Below are the code and all the weights of a small trained network. Each question names an input and a target symbol and asks about switching units off, where a switched-off unit gives its printed mean instead of its output.

import numpy as np


def w(rows, s, z=0):
    codes = np.array(rows[::2]) - 128.0
    scale = np.full(codes.shape[1], s)
    scale[-1] = z or s
    return codes * scale


def f(y):
    return y / 2 * (1 + np.tanh(0.7978845608 * (y + 0.044715 * y**3)))


def softmax(a):
    e = np.exp(a - a.max(-1, keepdims=True))
    return e / e.sum(-1, keepdims=True)


def log_softmax(a):
    a = a - a.max(-1, keepdims=True)
    return a - np.log(np.exp(a).sum(-1, keepdims=True))


def net(x, mask):
    ids = ['αβγδζθλξπφ'.index(c) for c in x.split()]
    T = len(ids)
    res = E[ids] + P[:T]
    r = res
    for j in range(3):
        rows = slice(3 * j, 3 * j + 3)
        q, k, v = (r @ M[0][rows].T for M in (Q, K, V))
        z = softmax(np.where(np.tri(T) > 0, q @ k.T / 3**0.5, -1e9)) @ v
        o = O[0][rows]
        res = res + np.where(mask[j], z, o[:, -1]) @ o[:, :-1]
    y = f(res @ A[0][:, :-1].T + A[0][:, -1])
    res = res + np.where(mask[3:15], y, B[0][:, -1]) @ B[0][:, :-1]
    return log_softmax(res[-1] @ U[:, :-1].T + U[:, -1])


Q, K, V, O, A, B = {}, {}, {}, {}, {}, {}
E = w([
[111,181,161,173,52,106,224,134,141,152],'α',
[123,146,178,36,105,199,156,145,81,184],'β',
[150,145,84,134,173,140,102,220,173,49],'γ',
[155,118,89,210,113,114,159,114,167,108],'δ',
[171,87,194,146,156,124,181,78,145,205],'ζ',
[149,123,161,78,234,160,199,171,118,154],'θ',
[24,59,104,125,133,92,135,66,82,17],'λ',
[123,112,85,156,52,180,109,85,117,194],'ξ',
[131,86,48,156,146,168,83,119,176,163],'π',
[104,103,128,72,181,172,110,103,148,253],'φ',
],0.0065)
P = w([
[144,191,179,228,163,203,88,140,88,115],'0',
[162,81,188,133,115,249,169,145,198,87],'1',
[129,41,169,138,106,160,143,198,169,143],'2',
[105,85,116,126,125,128,153,146,163,163],'3',
[83,148,65,97,145,118,172,67,164,189],'4',
[154,130,2,70,147,55,191,77,84,245],'5',
],0.0046)
Q[0] = w([
[113,182,180,108,122,128,53,135,83,93],'H0',
[130,138,178,181,56,115,79,51,92,131],'H0',
[128,193,159,140,118,55,129,145,72,82],'H0',
[134,66,102,132,127,197,44,88,150,181],'H1',
[129,74,118,163,151,102,154,112,174,133],'H1',
[131,125,121,164,38,128,198,123,153,142],'H1',
[103,182,111,142,161,149,143,43,183,104],'H2',
[119,237,105,90,158,160,142,69,165,121],'H2',
[29,56,205,185,120,253,148,164,240,112],'H2',
],0.028)
K[0] = w([
[168,171,118,127,130,164,127,179,144,171],'H0',
[194,133,149,179,67,145,109,92,126,173],'H0',
[153,191,138,165,99,121,192,147,162,137],'H0',
[157,111,119,137,122,174,59,107,169,207],'H1',
[141,88,122,188,143,136,131,98,128,119],'H1',
[128,124,157,157,48,101,153,79,102,121],'H1',
[125,96,164,121,110,203,142,79,178,77],'H2',
[137,105,160,99,92,208,168,114,195,71],'H2',
[132,254,115,138,174,169,111,34,122,100],'H2',
],0.033)
V[0] = w([
[175,208,122,207,125,158,122,212,170,236],'H0',
[214,146,91,95,87,114,190,164,228,195],'H0',
[210,136,71,66,213,167,87,154,98,121],'H0',
[69,132,180,156,87,184,173,86,68,158],'H1',
[60,89,94,155,38,58,129,63,162,153],'H1',
[175,145,156,105,138,110,192,117,140,248],'H1',
[9,99,62,85,121,182,119,16,84,140],'H2',
[128,24,106,161,252,42,159,18,126,124],'H2',
[66,145,189,64,236,149,75,211,142,182],'H2',
],0.013)
O[0] = w([
[177,214,87,146,46,174,150,150,143,159,179],'H0',
[167,152,125,71,80,138,132,150,221,143,137],'H0',
[149,106,171,161,139,192,134,189,126,67,126],'H0',
[139,132,92,137,221,149,143,168,113,67,197],'H1',
[150,100,211,82,146,146,91,164,143,76,67],'H1',
[135,82,101,211,100,187,91,156,129,117,197],'H1',
[176,159,111,65,164,126,53,220,51,135,1],'H2',
[2,197,153,148,144,141,107,209,125,154,4],'H2',
[126,151,111,81,203,192,56,32,173,119,182],'H2',
],0.0084,0.004)
A[0] = w([
[107,152,95,85,76,71,108,105,142,149,2],'N0',
[135,136,109,115,119,149,137,123,127,150,208],'N1',
[172,168,148,142,184,95,150,129,143,145,127],'N2',
[115,155,133,139,139,123,108,166,110,143,122],'N3',
[119,106,133,126,119,96,133,144,96,121,101],'N4',
[103,160,83,156,66,135,97,99,87,121,99],'N5',
[125,126,117,111,116,132,144,156,127,138,169],'N6',
[148,136,126,155,129,138,109,163,163,55,194],'N7',
[141,113,146,166,128,151,95,178,180,5,50],'N8',
[145,122,131,80,150,115,107,132,86,131,106],'N9',
[134,124,217,79,118,176,167,122,108,174,118],'N10',
[84,138,136,135,150,123,113,140,121,127,114],'N11',
],0.026,0.0057)
B[0] = w([
[140,170,54,133,176,118,133,145,4,149,132],'N0',
[111,164,140,150,141,91,142,171,181,156,251],'N1',
[107,106,144,157,128,184,105,119,127,130,154],'N2',
[179,80,191,169,146,96,118,66,74,150,152],'N3',
[150,79,148,95,117,112,166,194,116,206,170],'N4',
[150,70,127,117,144,164,111,136,136,95,174],'N5',
[116,144,119,132,156,137,108,84,160,149,157],'N6',
[112,101,182,94,88,126,123,89,177,124,218],'N7',
[173,85,82,181,176,196,108,174,57,108,176],'N8',
[126,152,97,211,98,82,83,132,203,134,171],'N9',
[154,47,153,129,122,188,72,119,129,67,137],'N10',
[113,208,148,82,108,219,145,100,117,71,179],'N11',
],0.02,0.011)
U = w([
[167,153,160,167,112,137,112,109,48,148,83],'α',
[160,14,161,171,123,184,36,122,189,86,218],'β',
[127,186,72,153,96,131,47,143,108,54,1],'γ',
[166,34,124,119,168,75,150,165,66,168,22],'δ',
[144,117,137,64,83,173,201,220,72,136,40],'ζ',
[167,208,15,193,167,77,161,254,88,190,120],'θ',
[69,54,135,111,240,82,144,3,66,123,154],'λ',
[120,166,102,97,172,163,114,46,93,58,58],'ξ',
[121,172,133,63,104,195,167,153,82,77,81],'π',
[45,219,152,73,49,42,185,107,205,184,203],'φ',
],0.0047,0.0036)

Each question gives the input, a string of symbols that net reads in full, and the target symbol t.
The units are the heads (3 rows each of Q, K, V and O) and the neurons (one row each of A and B). Each row of codes is followed by its name. A weight is (code - 128) times the scale printed after its matrix; where a second scale follows, it is the last column's (O, A, B and U).
mask holds one flag per unit, heads first, then neurons. A switched-off unit (its flag False) gives its mean, the last column of its rows in O or B, instead of its output. The means were averaged over made-up inputs and are rounded, as every weight is.
A unit's drop is (log p(t) with every unit on - log p(t) with that unit switched off) / (log p(t) with every unit on - log p(t) with every unit switched off).
The circuit of an input: a set's keep is (log p(t) with only the set's units on - log p(t) with every unit switched off) / (log p(t) with every unit on - log p(t) with every unit switched off). Starting from the 12 units with the biggest drops (on a tie, the unit counted first), units are removed one at a time, each time the one whose removal leaves the highest keep (on an exact tie, the one counted first), for as long as the keep stays at least 0.8.
units of the circuit, in order: the units of the circuit, biggest drop first
top k neurons: the k neurons with the biggest drops, biggest first
heads that matter: for each layer, one digit per head in row order, 1 if its drop is at least 0.15 and else 0, layers parted by /
input π δ α ζ λ γ, target δ: top neuron => N4
input γ ζ γ δ α γ, target θ: units of the circuit, in order => H1, N0
input β λ π δ δ, target α: units of the circuit, in order => N3, N11, H2
input γ γ π δ α π, target φ: heads that matter => 100
input ζ γ λ, target π: units of the circuit, in order => N11, H2, H0
input λ ξ γ δ γ, target θ: top 3 neurons => N9, N7, N4
input ξ θ δ λ α, target ξ: heads that matter => 101
input θ θ π π, target φ: top 2 neurons => N5, N8
input ξ γ θ λ, target θ: units of the circuit, in order => H2, N9, N7, H0
input ξ π π γ λ, target φ: heads that matter => 111
input θ λ θ, target ξ: units of the circuit, in order => H0, H2, N11
input θ φ β α δ θ, target φ: top 3 neurons => N8, N1, N5
input δ λ δ δ, target ζ: units of the circuit, in order => H0, N4, H2, N11
input α δ γ λ ζ ξ, target λ: units of the circuit, in order => H0
input λ π γ ζ, target α: heads that matter => 101
input α θ γ γ, target φ: heads that matter => 110
input α α α, target θ: units of the circuit, in order => H0, N0
input ζ γ φ γ β φ, target φ: top 3 neurons => N8, N1, N5
input γ α δ δ, target φ: units of the circuit, in order => H0, N8
input λ π γ ζ ξ β, target λ: units of the circuit, in order => H0
input θ δ λ ξ α, target ζ: heads that matter => 101
input λ δ ξ γ ξ, target ζ: top 2 neurons => N4, N11
input δ δ δ, target θ: units of the circuit, in order => N0, H1, H0
input α ξ β λ θ, target θ: units of the circuit, in order => H2, N7
input ξ γ φ α γ α, target φ: top 2 neurons => N8, N1
input π γ λ, target φ: units of the circuit, in order => H1, N8
input δ α δ δ, target θ: heads that matter => 100
